Below is a small trained network, with its code and all its weights. Each question gives an input and a class and asks what happens when units are switched off, that is, made to give their printed mean instead of their output.

import numpy as np


def w(rows, s, z=0):
    codes = np.array(rows[::2]) - 128.0
    scale = np.full(codes.shape[1], s)
    scale[-1] = z or s
    return codes * scale


def norm(h):
    return h / np.sqrt((h * h).mean(-1, keepdims=True) + 1e-5)


def f(y):
    return y / 2 * (1 + np.tanh(0.7978845608 * (y + 0.044715 * y**3)))


def log_softmax(a):
    a = a - a.max(-1, keepdims=True)
    return a - np.log(np.exp(a).sum(-1, keepdims=True))


def net(x, mask):
    res = np.array(x, float).reshape(1, 8) / 4 @ E
    u = 0
    for l in range(2):
        y = f(norm(res) @ A[l][:, :-1].T + A[l][:, -1])
        res = res + np.where(mask[u : u + 16], y, B[l][:, -1]) @ B[l][:, :-1]
        u += 16
    return log_softmax(norm(res)[-1] @ U[:, :-1].T + U[:, -1])


A, B = {}, {}
E = w([
[128,128,105,89,102,179,149,139,188],'x0',
[57,146,174,103,80,156,139,128,22],'x1',
[140,16,210,47,158,171,105,254,116],'x2',
[146,104,190,126,64,100,205,156,137],'x3',
[124,209,128,188,151,200,61,74,130],'x4',
[206,152,155,130,144,190,173,164,113],'x5',
[113,143,152,136,56,168,103,113,230],'x6',
[162,204,63,90,110,129,96,106,130],'x7',
],0.0062)
A[0] = w([
[161,140,113,83,17,138,228,141,148,51],'L0N1',
[73,148,130,79,140,133,77,97,72,173],'L0N2',
[125,156,52,82,2,145,210,149,119,2],'L0N3',
[171,136,91,151,176,92,195,105,149,85],'L0N4',
[156,107,90,184,161,68,185,121,123,33],'L0N5',
[176,91,190,157,95,117,168,123,49,52],'L0N6',
[124,54,159,149,87,68,119,110,133,88],'L0N7',
[150,82,155,123,161,175,90,166,160,29],'L0N8',
[71,51,153,138,74,63,93,115,133,45],'L0N9',
[128,118,183,123,85,160,171,121,74,30],'L0N10',
[37,99,149,123,75,73,118,163,170,38],'L0N11',
[193,92,90,110,183,102,62,144,154,55],'L0N12',
[149,140,101,100,73,136,204,164,143,41],'L0N13',
[141,100,94,131,156,90,37,234,146,140],'L0N14',
[184,58,92,184,170,96,166,77,115,35],'L0N15',
[125,147,94,136,81,84,143,47,109,169],'L0N16',
],0.0097,0.0051)
B[0] = w([
[66,172,168,85,232,128,50,149,169,197],'L0N1',
[124,119,100,165,153,160,90,129,71,186],'L0N2',
[131,119,202,82,191,86,33,163,191,181],'L0N3',
[130,133,79,129,61,83,113,158,146,185],'L0N4',
[182,72,45,144,54,50,88,174,109,165],'L0N5',
[140,175,184,180,125,134,203,183,101,168],'L0N6',
[109,114,105,106,131,129,111,78,119,159],'L0N7',
[201,2,94,41,114,182,84,190,134,157],'L0N8',
[72,64,126,90,52,112,196,60,109,160],'L0N9',
[160,135,132,148,197,81,198,185,130,152],'L0N10',
[10,77,156,62,90,92,154,75,79,157],'L0N11',
[111,173,80,42,198,134,250,102,114,166],'L0N12',
[84,128,149,92,155,83,72,184,75,154],'L0N13',
[177,128,95,105,183,150,199,43,135,184],'L0N14',
[161,152,60,47,94,51,130,193,107,160],'L0N15',
[152,99,147,146,139,183,97,171,154,253],'L0N16',
],0.0081,0.007)
A[1] = w([
[182,15,137,118,83,213,111,181,160,90],'L1N1',
[106,200,162,130,143,159,138,124,202,119],'L1N2',
[174,97,91,96,60,51,128,170,100,77],'L1N3',
[163,113,181,40,125,182,68,176,142,32],'L1N4',
[98,117,176,128,100,124,182,166,94,118],'L1N5',
[180,85,162,108,94,199,163,170,132,63],'L1N6',
[145,97,129,67,169,130,223,157,99,91],'L1N7',
[101,191,180,37,133,120,76,102,134,26],'L1N8',
[65,58,187,139,84,91,183,130,92,98],'L1N9',
[91,4,176,105,59,130,135,87,130,27],'L1N10',
[96,141,62,108,138,31,86,131,135,135],'L1N11',
[145,149,211,194,116,92,184,218,81,40],'L1N12',
[152,109,140,36,92,143,158,132,153,1],'L1N13',
[135,200,110,192,116,175,64,82,135,161],'L1N14',
[186,42,144,122,137,162,141,124,62,60],'L1N15',
[182,178,129,196,56,130,136,96,255,129],'L1N16',
],0.009,0.0042)
B[1] = w([
[155,81,34,251,110,175,34,45,181,178],'L1N1',
[135,117,164,39,111,84,102,115,134,176],'L1N2',
[135,180,67,174,73,74,133,195,175,200],'L1N3',
[70,55,155,206,155,103,114,152,175,193],'L1N4',
[137,165,151,152,110,156,204,94,115,168],'L1N5',
[145,73,134,218,103,144,71,86,152,157],'L1N6',
[168,188,125,117,160,143,105,75,158,227],'L1N7',
[130,50,207,121,201,46,127,173,146,161],'L1N8',
[148,119,161,71,83,147,167,66,46,202],'L1N9',
[34,25,96,124,74,105,155,79,84,189],'L1N10',
[158,125,201,123,78,89,148,254,72,232],'L1N11',
[228,156,178,203,120,201,167,166,41,188],'L1N12',
[141,136,115,214,148,148,76,126,99,146],'L1N13',
[16,186,115,128,131,149,89,119,112,254],'L1N14',
[101,115,171,167,91,108,129,199,238,173],'L1N15',
[140,126,181,71,28,107,169,58,244,224],'L1N16',
],0.0084,0.0054)
U = w([
[68,104,217,36,219,67,27,233,193,100],'0',
[175,20,81,191,175,215,43,86,226,143],'1',
[60,235,143,62,35,130,93,50,242,120],'2',
[192,185,84,109,49,26,139,221,139,235],'3',
[234,164,201,193,111,185,220,174,43,130],'4',
[209,154,39,23,238,146,174,87,154,177],'5',
[15,229,60,165,172,184,25,121,37,101],'6',
[15,12,153,29,46,100,210,24,27,2],'7',
],0.011,0.0031)

Each question gives the input, the list of numbers given to net, and the class t.
The units are the neurons (one row each of A and B). Each row of codes is followed by its name. A weight is (code - 128) times the scale printed after its matrix; where a second scale follows, it is the last column's (A, B and U).
mask holds one flag per neuron, layer by layer. A switched-off neuron (its flag False) gives its mean, the last column of its row in B, instead of its output. The means were averaged over made-up inputs and are rounded, as every weight is.
A unit's drop is (log p(t) with every unit on - log p(t) with that unit switched off) / (log p(t) with every unit on - log p(t) with every unit switched off).
The circuit of an input: a set's keep is (log p(t) with only the set's units on - log p(t) with every unit switched off) / (log p(t) with every unit on - log p(t) with every unit switched off). Starting from the 12 units with the biggest drops (on a tie, the unit counted first), units are removed one at a time, each time the one whose removal leaves the highest keep (on an exact tie, the one counted first), for as long as the keep stays at least 0.8.
units of the circuit, in order: the units of the circuit, biggest drop first
k most important neurons: the k neurons with the biggest drops, biggest first
top k neurons in layer l: the k neurons of layer l with the biggest drops, biggest first
input [8,-7,5,0,-1,-6,-4,0], class 5: units of the circuit, in order	[L0N14]
input [-8,-7,7,3,3,6,-7,-2], class 1: top 2 neurons in layer 0	[L0N8, L0N10]
input [-4,-3,8,-1,-8,2,4,-7], class 1: 2 most important neurons	[L1N1, L0N8]
input [7,6,-4,4,3,-1,7,-7], class 0: units of the circuit, in order	[L0N1, L1N8]
input [0,7,6,-8,-1,-4,-4,-2], class 7: units of the circuit, in order	[L0N1, L0N3]
input [1,-1,-8,-4,4,1,-8,-4], class 3: units of the circuit, in order	[L0N15, L1N11]
input [-4,3,-2,8,1,-5,8,7], class 0: 2 most important neurons	[L0N1, L0N3]
input [-7,6,-4,5,0,2,-1,8], class 4: units of the circuit, in order	[L1N12, L0N6]
input [-7,6,3,-7,-8,6,7,-5], class 4: units of the circuit, in order	[L0N6, L1N12]
input [-3,0,-8,5,7,-4,-8,-2], class 3: 4 most important neurons	[L0N5, L0N15, L0N1, L0N4]
input [-3,8,6,-6,8,0,2,-5], class 1: 4 most important neurons	[L0N8, L1N1, L0N1, L1N15]
input [-3,7,7,-6,8,0,-1,-7], class 1: units of the circuit, in order	[L0N8, L1N1]
input [3,1,-1,7,-5,6,-6,3], class 0: 3 most important neurons	[L0N1, L0N3, L0N13]
input [-1,-6,4,4,-6,-3,-3,7], class 5: 2 most important neurons	[L0N14, L0N12]
input [1,6,0,-1,0,-2,-8,4], class 6: units of the circuit, in order	[L0N2]
input [0,-1,-8,7,-6,2,4,-8], class 0: top 4 neurons in layer 0	[L0N1, L0N3, L0N13, L0N15]
input [8,-4,3,-8,-6,1,-5,-5], class 5: 2 most important neurons	[L0N12, L0N14]
input [2,-3,7,-2,0,3,-6,5], class 5: top 2 neurons in layer 0	[L0N12, L0N14]
input [6,-5,8,4,-2,-3,6,-5], class 1: 2 most important neurons	[L1N1, L0N8]
input [-7,-4,3,-2,-6,0,-8,-1], class 3: top neuron in layer 1	[L1N3]
input [7,6,-7,2,-5,-4,-3,-2], class 0: top 2 neurons in layer 0	[L0N3, L0N1]
input [-6,-4,-2,-5,4,-7,-6,-8], class 3: 2 most important neurons	[L0N15, L1N11]
input [-4,2,3,-7,-1,-4,-7,-4], class 5: 2 most important neurons	[L0N14, L1N14]
input [-1,4,2,3,-2,1,-2,6], class 0: 2 most important neurons	[L0N3, L0N1]
input [2,0,7,7,-7,7,5,-7], class 1: 3 most important neurons	[L1N1, L0N8, L1N6]
input [-6,-3,-2,2,-5,0,3,-6], class 7: top 2 neurons in layer 0	[L0N9, L0N11]
input [-6,2,2,5,8,-5,2,-1], class 7: units of the circuit, in order	[L0N9]
